Each row has a class, written as a number after it.
[ 16 -16 -21 -36 -88  -1 -21  23 -21  16  20   7   7  67  20  43 -16 -24
  -4 -40  68  -1  -6   1 -53 -15  50  12  55   2 -24 -21  -7  33 -75 -22
 -14]
7
[ 19 -17 -17 -33 -79 -20 -36  30 -12   5   6  19 -10  84  -3  49 -21 -14
  14 -53  53  -3  -9  10 -42 -16  34 -28  26   0 -48  -7   9  17 -79 -21
 -15]
2
[  32    1  -21  -16  -95    2   -9   31    2    8    4   10   -7   94
    6   19  -51    1    1  -56   71   22  -11  -16  -58  -30   31  -11
   38  -11  -29  -15   12   18 -101  -12  -10]
6
[  6 -38  12  22  -5 -51 -60  31  18   6 -32 -22  -6  39   6  73  21 -21
  61  32 -37  -5 -10 -29   8 -47 -16 -52  14  10 -31 -26  44 -43 -52 -79
  26]
5
[-34  -2  45  -9  48  -8 -50  77  24   7  37 -30  -2  32 -36 -30  99  73
 -23  37  -1  30 -16  21  31 -72  25 -24  25  10  -3 -39 -74  23 -52  22
 -55]
1
[-59   9  46 -15  35 -24 -59  63  21  -9  71 -33 -26  47 -52 -10  55  51
 -31  29 -14  28 -14  27  27 -17  20 -61 -14  24 -44 -27 -74  21 -56   8
 -69]
2
[-34 -19  47 -19  27  13 -35  77  26 -46  47 -34 -32  23 -31   7  60  42
 -28  63  12  40   7  24  33 -54  44 -36  20   1 -39 -37 -44  16 -92  22
 -51]
4
[ 30   5 -33 -21 -93  -5 -10  33   1  17   1  10  -9  92   7  24 -36  -2
   9 -57  74  15  -7 -17 -60 -28  26  -8  49  -8 -29 -17   9  29 -90 -15
 -12]
6
[-41  -8  69   5  40  10 -23  79  48 -27  53 -43 -24  18 -22 -33  56  36
 -31  28   1  34   4   0  15 -52  39 -30  19   4 -18 -13 -58  33 -64  11
 -82]
0
[-49 -15  75  10  32   5 -39  74  42 -30  40 -28 -29  27 -34   6  41  38
   4  19  -2  33  10   6  30 -46  42 -31  40   8 -32   6 -65  18 -69  -7
 -59]
0
[-65   1  71 -19  36 -36 -52  72  18 -52  60 -41 -30  34 -37  -1  57  46
 -20  18   1   8 -13  28  23 -32  43 -74  -3  17 -51 -35 -57  23 -92 -10
 -49]
2
[-55   0  61 -36  28 -43 -50  65  17 -39  50 -43 -39  45 -34  -5  71  35
 -13  32   5  17  -4  10  28 -55  24 -54 -10  21 -33 -10 -78  35 -81  13
 -52]
2
[ 35 -10 -18  27   8 -43 -57  46  28  18 -35 -25 -13  46   2  64  42  -8
  52  50 -52  23  -7 -31  15 -55 -18 -13  76   9 -23 -17  55 -60 -41 -58
   8]
4
[-63 -16  60 -35  49  -3 -36  60  34 -17  48 -20 -11  16 -45   1  71  57
 -14  27  11  31   0  23  33 -45  33 -45  20  27 -18 -26 -52  14 -73   5
 -41]
1
[ 31  -4  35  14 -18 -14 -38  29  54 -18 -34 -21 -11  27   0  55  24 -21
  72  14 -43  24 -18 -35  -9 -52  15 -26  68  26 -17  38  67 -88 -78 -57
  13]
0
[ 31  -8   7 -15  11 -27 -78  27  57  28 -46 -14  -8  34 -22  58  63  -7
  53  33 -52  26 -23 -30  13 -64  -5   2  51  16   3  -1  49 -72 -46 -60
  15]
1
[ 32 -22 -16 -28 -86   0 -17  41  -3   4  -7   9  11  77   5  51 -31 -17
  18 -41  74  17   5   3 -40 -39  38   9  61  -7 -53 -28  19  15 -96 -25
  -9]
4
[ 21 -58  -2 -96  58  28 -38 -16  17 -16  11  16 -70  19  12  22  43 -17
   2  45  14  38  -7  56   5 -68  -6  -5 -41 -20 -12  11  14   2 -12   9
  -5]
2
[  33  -51  -33  -73   43    7  -37   14   30   -7  -17   -1  -51   23
   -5   32   73   23  -23   53   21   54  -14   39   43 -100   23   -2
   25    4   10    3    8  -21  -25   28   -8]
1
[-63  -8  72 -28  16 -12 -26  74  42 -49  58 -37 -25   4 -48  17  56  31
 -12  32  -3  39  20 -10  -6 -57  28 -59 -10  16 -36 -34 -51  12 -89   8
 -43]
3
[ 18 -42 -27 -65  52  29 -38 -34  13   3   9  16 -49   9   5  38  39  16
  -2  49  16  45 -27  85  24 -27  15   7  21   5   6   3  -1 -34  17  19
   9]
7
[-49   6  65  -7  23   3 -34  67  31 -42  72 -47 -11  25 -31  -6  60  45
 -28  26 -14  37   2   7   0 -33  50 -39   4  14 -20 -37 -52   8 -60  24
 -53]
3
[ 21 -17 -26 -23 -98  -3 -18  34 -28   7   1  14   9 110  14  28 -23 -17
   8 -60  66   8 -10   2 -37 -33  43  -2  41 -13 -27 -34   8  57 -74  -5
 -33]
5
[ 32 -37 -12 -32 -81  11 -17  51  -8  -5  -8  17   4  91  -7  46 -40  -8
  30 -43  63  19  13   0 -56 -46  31  20  52 -28 -44  -3   9  16 -92 -32
   5]
4
[ 36 -29  13  12  15 -47 -64  29  42  -6 -51 -32  -8  28  10  82  22 -17
  64  56 -23  12 -12 -14  23 -67  -7 -23  43  10 -35 -21  65 -75 -72 -65
  30]
4
[-45 -12  77  24  41   6 -37  80  40 -25  41 -27  -9  20 -35  -9  39  53
  -6  13  -2  30   4  15  11 -26  34 -39  18  15 -27  -9 -60  23 -62  -5
 -73]
0
[ 22 -48 -23 -84  43  -3 -27 -14  18 -44  28 -13 -83  35  14  15  35   9
 -21  57   9  51 -14  57  33 -37  38 -19  -7  23  -9  38   6 -38  -4  20
   8]
2
[ 35 -33 -10 -75  14  29  -9   0  32 -45  27 -14 -62  28  16  12  39  -6
 -17  41 -14  69  -6  21  -5 -91  42  12   6 -19  -2   5  27 -42 -17  22
  10]
3
[  4   6  40 -15  -4 -29 -56  17  24 -13 -27 -33   4  23  20  65  39 -34
  55  16 -11  -8 -27 -22 -16 -42  15 -15  73  20   0 -17  57 -42 -87 -66
  19]
7
[ 63 -54 -20 -70  19  27 -17 -13  31 -29   7 -25 -53  22  32   4  39   9
 -20  79  22  68 -12  38   7 -71  24  22 -10 -14  -1  -1  13 -50 -17  42
   7]
4
[  11  -40  -14  -82   29    8   -8   26   24  -32   15  -12  -64   32
    7   14   33   -4    9   35   13   65   18   20   -6 -104   26   19
   33   -2  -16   14    8   -6  -16  -12   18]
3
[-39  13  45  -4  30  -7 -35  49  25 -11  56 -31 -33  48 -25 -19  35  62
 -42  25  15  46  -4   9  27 -23  22 -39  -6  14 -20 -34 -77  43 -63  38
 -67]
6
[ 44 -50 -43 -61  24  34 -23 -32   8  -1  31 -15 -50  34  41 -12  43  -3
 -32  72  16  40 -36  55  21 -67  38  32   6 -22  25  16  -6 -40  13  31
  18]
7
[-42  28  37 -15  19  -9 -24  56   7 -10  67 -41 -23  35 -24  -7  62  63
 -51  21   8  47  -2   2  12 -24  17 -57  14  43 -25 -34 -72  46 -74  40
 -72]
6
[  20  -39    4  -98   19   12  -21    4   31  -35   -5  -11  -54   19
  -10   60   43    9   -5   26  -10   72   12   13   -8 -114    7  -22
    3  -16  -15   19   15  -28  -31   32   18]
3
[-66 -30  56 -32  21  -5 -28  46   7 -40  63 -35 -21  25 -24   0  61  36
 -17  28  18  20   1  20  16 -34  24 -62 -16   5 -26 -43 -66  41 -60  17
 -44]
5
[ 26   1 -18  28 -11 -47 -54  20  26  24  -9 -23 -30  35  27  39  26 -27
  44  58 -38  -5 -31 -26   5 -31  11  -3  56  13  -2 -10  30 -69 -39 -68
  18]
7
[-39  14  43  19  41 -12 -23  63  37 -22  55 -43 -52  40 -31 -37  35  55
 -38  43  14  46 -10  14  34 -46  14 -29   1  15 -20 -25 -78  11 -68  10
 -51]
6
[ 35  15 -23 -13 -94   8  -8  32   5   8   9   4 -13  97  10  14 -45   3
  -7 -61  71  22 -16 -11 -61 -23  38  -1  42 -13 -27 -21   9  17 -95  -4
 -20]
6
[ 31 -33 -29 -46  29  19  13 -11  28 -32  26  -8 -89  39  12  25  25  15
 -21  39   5  56   2  48  16 -42   6  -1 -13  -7  -9  37  23 -50  -9  27
  20]
6
[ 35  17  24  38 -12 -37 -58  23  29  13 -32 -22 -30  38  24  69 -10  10
  61  16 -14  16 -16 -28 -27 -24 -19 -32  17  21 -32 -23  25 -60 -71 -58
  18]
6
[ 28 -21 -26 -25 -93  -7 -14  28 -24  16   0   8  13  99  16  23 -28 -16
   4 -47  66  17 -10  -5 -46 -41  22  -8  18  -1 -28 -30   5  41 -75  -6
 -27]
5
[-35 -28  47 -27  41  -7 -27  66  23 -45  37 -37 -28  24 -44  14  61  39
 -21  59   8  42   7  30  43 -79  19 -34   5   6 -41 -17 -56   6 -90  13
 -34]
4
[  29  -20  -22  -29  -87    3    2   46  -11  -11   15   13   10   85
   -5   25  -29  -17    4  -41   53   13    1   -1  -48  -33   47   12
   49   -8  -41   -7    7   20 -103  -24  -10]
4
[-45  -7  48   0  44  -8 -40  73  19   0  45 -11  -4  26 -46  -8  71  62
 -20  29  -3  31  -9  22  33 -48  20 -36  15  28 -18 -35 -64  16 -66   1
 -56]
1
[ 39  -6  12   8   5 -15 -77  31  26  -2 -44 -37  -9  27  31  95  37 -28
  56  48   6   9 -20  -8   8 -68   2 -10  64   6 -33 -52  54 -47 -85 -49
  -4]
4
[ 43 -17 -21 -67  44  34 -30 -19   4  -1  14 -11 -73  25  40  29  45  25
 -17  65  23  84  -7  37   8 -65  -9   5  -9  19  -2  -6 -11  -1  -8  44
 -23]
6
[ 31 -12   6 -27 -94  17  -8  42  18  -3   4   9  -4  82   3  30 -38 -16
  25 -63  56  31   8 -14 -58 -33  55  19  56  -1 -40  23  10  16 -85 -22
 -31]
0
[ 25 -49 -18 -58  26  24  -4  12  36 -28  -1  13 -88  28   0  30  15   8
   2  45  20  53  10  32   5 -69   2 -14  -9 -20 -21  16  36 -19 -42  -5
  20]
6
[ 28  -1  33   0   0 -56 -61  43  36  22 -45 -26  15  24   3  74  53  -8
  55  25 -41  11  -7 -46  -8 -55 -12 -21  21  52 -21 -18  57 -54 -82 -67
   6]
1
[  6  -3  20  11 -29 -15 -68  38  53  -8  -4 -36  -3  24  -5  79  35 -28
  49  37 -42  21 -13 -45 -16 -54  18 -47  51   9 -27 -42  72 -81 -75 -55
   6]
3
[ 51 -32   0 -73  49  28 -29   0  22  -6 -14   8 -51  10  15  26  81  22
   0  58   4  52 -18  55  16 -95   9  15 -15   3   6   8   9 -34 -27  39
   0]
1
[  38  -67  -53  -53   13   12   -1    7   -9  -24  -10    4  -79   63
   26   30   44   -1  -18   48    5   51   -2   28   28 -101    1  -20
   16  -33   10   22   37   -8   -6   43    5]
5
[-54  -6  52 -23  47 -22 -59  59  10 -17  57 -29 -19  42 -24 -10  59  43
 -19  38   5  23  -9  25  33 -26  26 -63  -2  33 -31 -33 -54  44 -64  14
 -68]
2
[-50   3  24 -29  24   7 -27  58   4 -26  87 -43 -29  37 -10 -21  63  41
 -53  58   3  29 -11  20  12 -20  58 -30  25  22  -3 -22 -63  31 -62  24
 -62]
7
[ 34 -31 -32 -90   5  14  -4  -8  -6 -11  29  17 -72  45  26  15  49  -6
   3  35  14  38  -9  57   1 -63  15 -15   0   2 -29  31  29 -19 -19  32
   7]
2
[-47 -18  61 -12  43 -13 -63  72  39   2  41 -27   6  16 -45  -6  75  64
 -28  34   1  29  -2  10  33 -28  38 -31   3  29 -13 -50 -70  29 -58   0
 -60]
1
[ 21  -7 -26 -38 -86 -21 -19  35  -9   1  10  18 -24 104 -18  36 -23 -13
  17 -58  43  10  -8  11 -45 -28  28 -11  35  -1 -46  25   8   1 -75 -18
  -5]
2
[ 28 -50 -14 -55  22  39   5 -14  -1  -7  29   7 -67   0  52  20  58 -22
 -17  61  31  23  -1  52  -2 -58  11  16   3 -23   7   2  15 -13  -8  35
   4]
7
[ 32   8  -8  19  -5 -21 -69  13  16  23 -21 -18 -14  31  34  66  46 -30
  39  42 -31  -1 -37 -13   2 -30   7  -6  63   6   4 -37  52 -50 -44 -43
  -9]
7
[-45 -16  68  19  36   6 -41  74  40 -27  46 -43 -26  20 -21   5  61  33
 -33  33   2  30   6   3  52 -56  49 -37  41   9 -24  -4 -69  27 -68  17
 -79]
0
[ 37  -6 -13 -40 -92  -7 -34  35   6  35 -13  20  25  87  -3  39 -18   4
  15 -58  61  17 -14 -10 -49 -43  41  10  38   5 -30 -27  10  14 -94 -16
 -18]
1
[ 48 -69  29 -34  57  43 -29  -7  45 -31 -20 -12 -47   8  42  17  10  -1
  -1  45  37  47 -13  48  15 -93  25  12 -11 -24  -2  19  17 -34 -25  12
  -6]
0
[ 38 -18 -14 -92  11  40 -20  -2  10 -37  15   9 -46  21  17  44  36   4
  -4  37   8  83  -6  38 -22 -67  39  -5   6  23 -14 -16  39 -10 -38  35
 -21]
3
[ 30   2 -11 -38 -85 -13 -31  32 -13   0   8  12  -9 102  -2  24 -17 -12
  25 -58  53   6 -19  13 -60 -30  33   1  19  -3 -40   0   3  13 -80 -19
 -16]
2
[  17    1  -19  -35 -105   16   -4   39   -4    4   33   11    8   89
   -4   38  -30  -20    3  -63   52   34   10  -13  -70  -30   51    9
   50    2  -36  -16   15   17  -74   -5  -24]
3
